[[127 125 127]
 [112 118 127]
 [138 140 112]
 [118 111 129]
 [149 113 150]
 [123 110  99]
 [119 105 136]]
|
[[112 118 127]
 [118 111 129]
 [119 105 136]
 [123 110  99]
 [127 125 127]
 [138 140 112]
 [149 113 150]]

[[134 101 149 128 123 133 140 113 118]
 [140 106 141 107 115 118 154 120 119]
 [128 124 130 123 130 133 118 135 123]]
|
[[128 124 130 123 130 133 118 135 123]
 [134 101 149 128 123 133 140 113 118]
 [140 106 141 107 115 118 154 120 119]]

[[125 129 123 125]
 [114 130 121 102]]
|
[[114 130 121 102]
 [125 129 123 125]]

[[139 113 132 107]
 [130 126 121 128]
 [125 118 118 115]]
|
[[125 118 118 115]
 [130 126 121 128]
 [139 113 132 107]]

[[117 125 140 137 142 128 126 155 127 111 105 131]
 [137 126 114 101 108 125 132 140 119 122 143 115]
 [120 117 131 121 153 127 140 142 138 138 135 153]
 [135 155 146 122 150 121 122 132 114 125 119 138]
 [142 149 146  99 134 115 125 133 130 126 132 136]]
|
[[117 125 140 137 142 128 126 155 127 111 105 131]
 [120 117 131 121 153 127 140 142 138 138 135 153]
 [135 155 146 122 150 121 122 132 114 125 119 138]
 [137 126 114 101 108 125 132 140 119 122 143 115]
 [142 149 146  99 134 115 125 133 130 126 132 136]]

[[ 99 137 127]
 [132 124 112]
 [117 134 115]]
|
[[ 99 137 127]
 [117 134 115]
 [132 124 112]]
---
[[137 141 139 117 118 116 137 129 127 130 122 125 127 119 134 122]
 [138 150 144 114 119 118 145 138 135 136 126 124 131 117 129 126]]
|
[[137 141 139 117 118 116 137 129 127 130 122 125 127 119 134 122]]

[[127 126 126 127 126 127 126 126]
 [133 121 125 126 117 130 118 115]
 [129 123 139 117 124 129 130 128]
 [129 127 116 136 123 127 118 118]
 [128 125 137 121 120 122 115 119]
 [131 133 137 132 128 124 118 124]
 [100 122 125 104 135 108 138 143]
 [139 134 128 143 126 129 113 117]
 [134 117 124 122 113 133 120 113]]
|
[[127 126 126 127 126 127 126 126]
 [129 123 139 117 124 129 130 128]
 [128 125 137 121 120 122 115 119]
 [100 122 125 104 135 108 138 143]
 [134 117 124 122 113 133 120 113]]

[[151 136 128 134 125 117 132 103 118 122 123]
 [145 128 128 132 125 121 136 111 116 123 122]
 [146 129 128 132 125 121 137 110 116 123 123]
 [132 131 131 126 129 126 131 126 129 128 129]
 [131 130 131 125 129 126 132 128 129 129 129]
 [135 129 124 134 126 125 125 116 122 124 124]
 [134 131 125 133 127 125 124 118 125 125 126]]
|
[[151 136 128 134 125 117 132 103 118 122 123]
 [146 129 128 132 125 121 137 110 116 123 123]
 [131 130 131 125 129 126 132 128 129 129 129]
 [134 131 125 133 127 125 124 118 125 125 126]]

[[128 129 128 128]
 [133 136 128 128]
 [144 115 127 128]
 [118 145 130 128]
 [141 122 135 128]
 [133 127 137 128]
 [129  98 125 128]
 [124 145 137 127]]
|
[[128 129 128 128]
 [144 115 127 128]
 [141 122 135 128]
 [129  98 125 128]]

[[112 116 125 156 112 135]
 [137 146 116 142 146 113]
 [136 138 115 140 129 140]]
|
[[112 116 125 156 112 135]
 [136 138 115 140 129 140]]

[[123 122 125 149 141]
 [151 149 105 115 125]
 [130 128 129 124 128]
 [115 139 115 136 131]]
|
[[123 122 125 149 141]
 [130 128 129 124 128]]

[[127 145 144 126 147 125]
 [115 119 136 134 133 144]
 [129 128 128 128 128 127]
 [ 99 143 133 116 143 132]
 [132 129 125 125 121 137]
 [133 134 129 132 131 136]
 [126 127 130 130 133 123]]
|
[[127 145 144 126 147 125]
 [129 128 128 128 128 127]
 [132 129 125 125 121 137]
 [126 127 130 130 133 123]]

[[134 134 106 127]
 [137 139 112 133]
 [134 132 108 131]
 [136 132 109 134]
 [138 149 118 142]
 [136 142 112 136]
 [134 132 111 131]
 [134 105 104 130]
 [135 132 107 129]]
|
[[134 134 106 127]
 [134 132 108 131]
 [138 149 118 142]
 [134 132 111 131]
 [135 132 107 129]]
---
[[155 135 149]
 [147 140 133]
 [144 138 135]]
|
[[155 135 149]
 [144 138 135]
 [147 140 133]]

[[156 132 107 131 108 139 108 116 124 121]
 [119 139 144 113 129 114 139 144 126 111]]
|
[[119 139 144 113 129 114 139 144 126 111]
 [156 132 107 131 108 139 108 116 124 121]]

[[134 125 119 125]
 [118 147 121 129]
 [115 139 120 123]
 [137 104 151 145]
 [131 124 123 123]
 [148 103 126 120]
 [138 105 152 149]
 [141 104 139 142]
 [118 148 104 109]
 [142 104 143 154]]
|
[[138 105 152 149]
 [137 104 151 145]
 [142 104 143 154]
 [141 104 139 142]
 [148 103 126 120]
 [131 124 123 123]
 [118 147 121 129]
 [115 139 120 123]
 [134 125 119 125]
 [118 148 104 109]]

[[134 134 110 124 141 133 125 121 128 119 121 134]
 [148 134 123 120 143 139 126 129 130 112 130 127]
 [142 143 117 119 154 145 108 138 113 115 137 137]
 [132 135 106 125 141 133 125 120 125 119 117 134]
 [135 136 115 126 143 135 120 129 121 118 127 133]
 [130 123 133 118 119 130 138 118 139 134 121 127]
 [136 137 129 130 149 134 110 144 119 119 150 133]]
|
[[130 123 133 118 119 130 138 118 139 134 121 127]
 [136 137 129 130 149 134 110 144 119 119 150 133]
 [148 134 123 120 143 139 126 129 130 112 130 127]
 [142 143 117 119 154 145 108 138 113 115 137 137]
 [135 136 115 126 143 135 120 129 121 118 127 133]
 [134 134 110 124 141 133 125 121 128 119 121 134]
 [132 135 106 125 141 133 125 120 125 119 117 134]]

[[125 124 127 117 126 103 126 117]
 [124 126 125 119 128 128 131 142]
 [138 137 137 144 138 100 131 137]]
|
[[138 137 137 144 138 100 131 137]
 [125 124 127 117 126 103 126 117]
 [124 126 125 119 128 128 131 142]]

[[139 101 137 129 130 124 108]
 [128 139 155 130 110 115 124]
 [118 155 119 129 127 133 148]
 [126 114 100 126 144 141 132]
 [128 142 154 130 110 115 124]]
|
[[128 139 155 130 110 115 124]
 [128 142 154 130 110 115 124]
 [139 101 137 129 130 124 108]
 [118 155 119 129 127 133 148]
 [126 114 100 126 144 141 132]]

[[126 118 139 101 121 113 147 125 145 125 156 149]
 [143 153 142 143 152 104 105 103 139 136 126 151]
 [107 134 150 107 104 127 125 139 144 114 115 139]]
|
[[107 134 150 107 104 127 125 139 144 114 115 139]
 [143 153 142 143 152 104 105 103 139 136 126 151]
 [126 118 139 101 121 113 147 125 145 125 156 149]]

[[127 127 134 131 132 121 133 131]
 [131 124 123 136 139 126 129 157]
 [150 125 133 116 120 127 130 130]
 [126 129 119 131 130 140 124 140]
 [131 133 125 114 115 132 126 120]
 [114 117 122 141 117 122 124 110]]
|
[[127 127 134 131 132 121 133 131]
 [150 125 133 116 120 127 130 130]
 [131 133 125 114 115 132 126 120]
 [131 124 123 136 139 126 129 157]
 [114 117 122 141 117 122 124 110]
 [126 129 119 131 130 140 124 140]]
---
[[153 113 138 131 134]
 [123 153 139 115 122]]
|
[134 115]

[[124 143 139 125 128]
 [123 138 138 116 113]
 [128 130 128 136 137]
 [133 131 134 121 152]]
|
[128 116 128 131]

[[121 131 131]
 [104 139 135]
 [115 133 133]
 [125 133 131]]
|
[131 139 115]

[[148 152 103 137]
 [139 148 124 104]
 [153 113 148 141]]
|
[137 124 113]

[[134 157 107]
 [140 120 125]
 [109 155 101]
 [148 109 152]
 [110 121 151]]
|
[107 120 109]

[[128 131]
 [130 105]
 [125 123]
 [124 129]]
|
[131 130]

[[143 126]
 [146 128]
 [136 105]
 [135 116]]
|
[126 146]

[[157 100]
 [136 132]]
|
[100 136]
---
[[129 107 116]
 [128 155 140]
 [131 144 124]
 [124 123 137]]
|
[[155 140]
 [144 124]]

[[119 121 122 136 131]
 [123 123 130 133 125]
 [139 129 150 117 112]]
|
[[123 130]
 [129 150]]

[[145 106 149]
 [107 134 136]
 [143 132 137]
 [135 127 147]
 [117 151 107]]
|
[[134 136]
 [132 137]]

[[112 124 116 145 118]
 [127 146 112 128 118]
 [150 116 130 123 129]
 [143 102 125 120 131]
 [136 142 135 114 134]]
|
[[146 112]
 [116 130]]

[[135 105 123]
 [143 115 129]
 [113 128 145]
 [127 154 128]
 [121 125 136]]
|
[[115 129]
 [128 145]]

[[134 134 130 121]
 [108 130 129 132]
 [134 129 120 137]
 [105 140 131 126]
 [127 136 131 124]]
|
[[130 129]
 [129 120]]
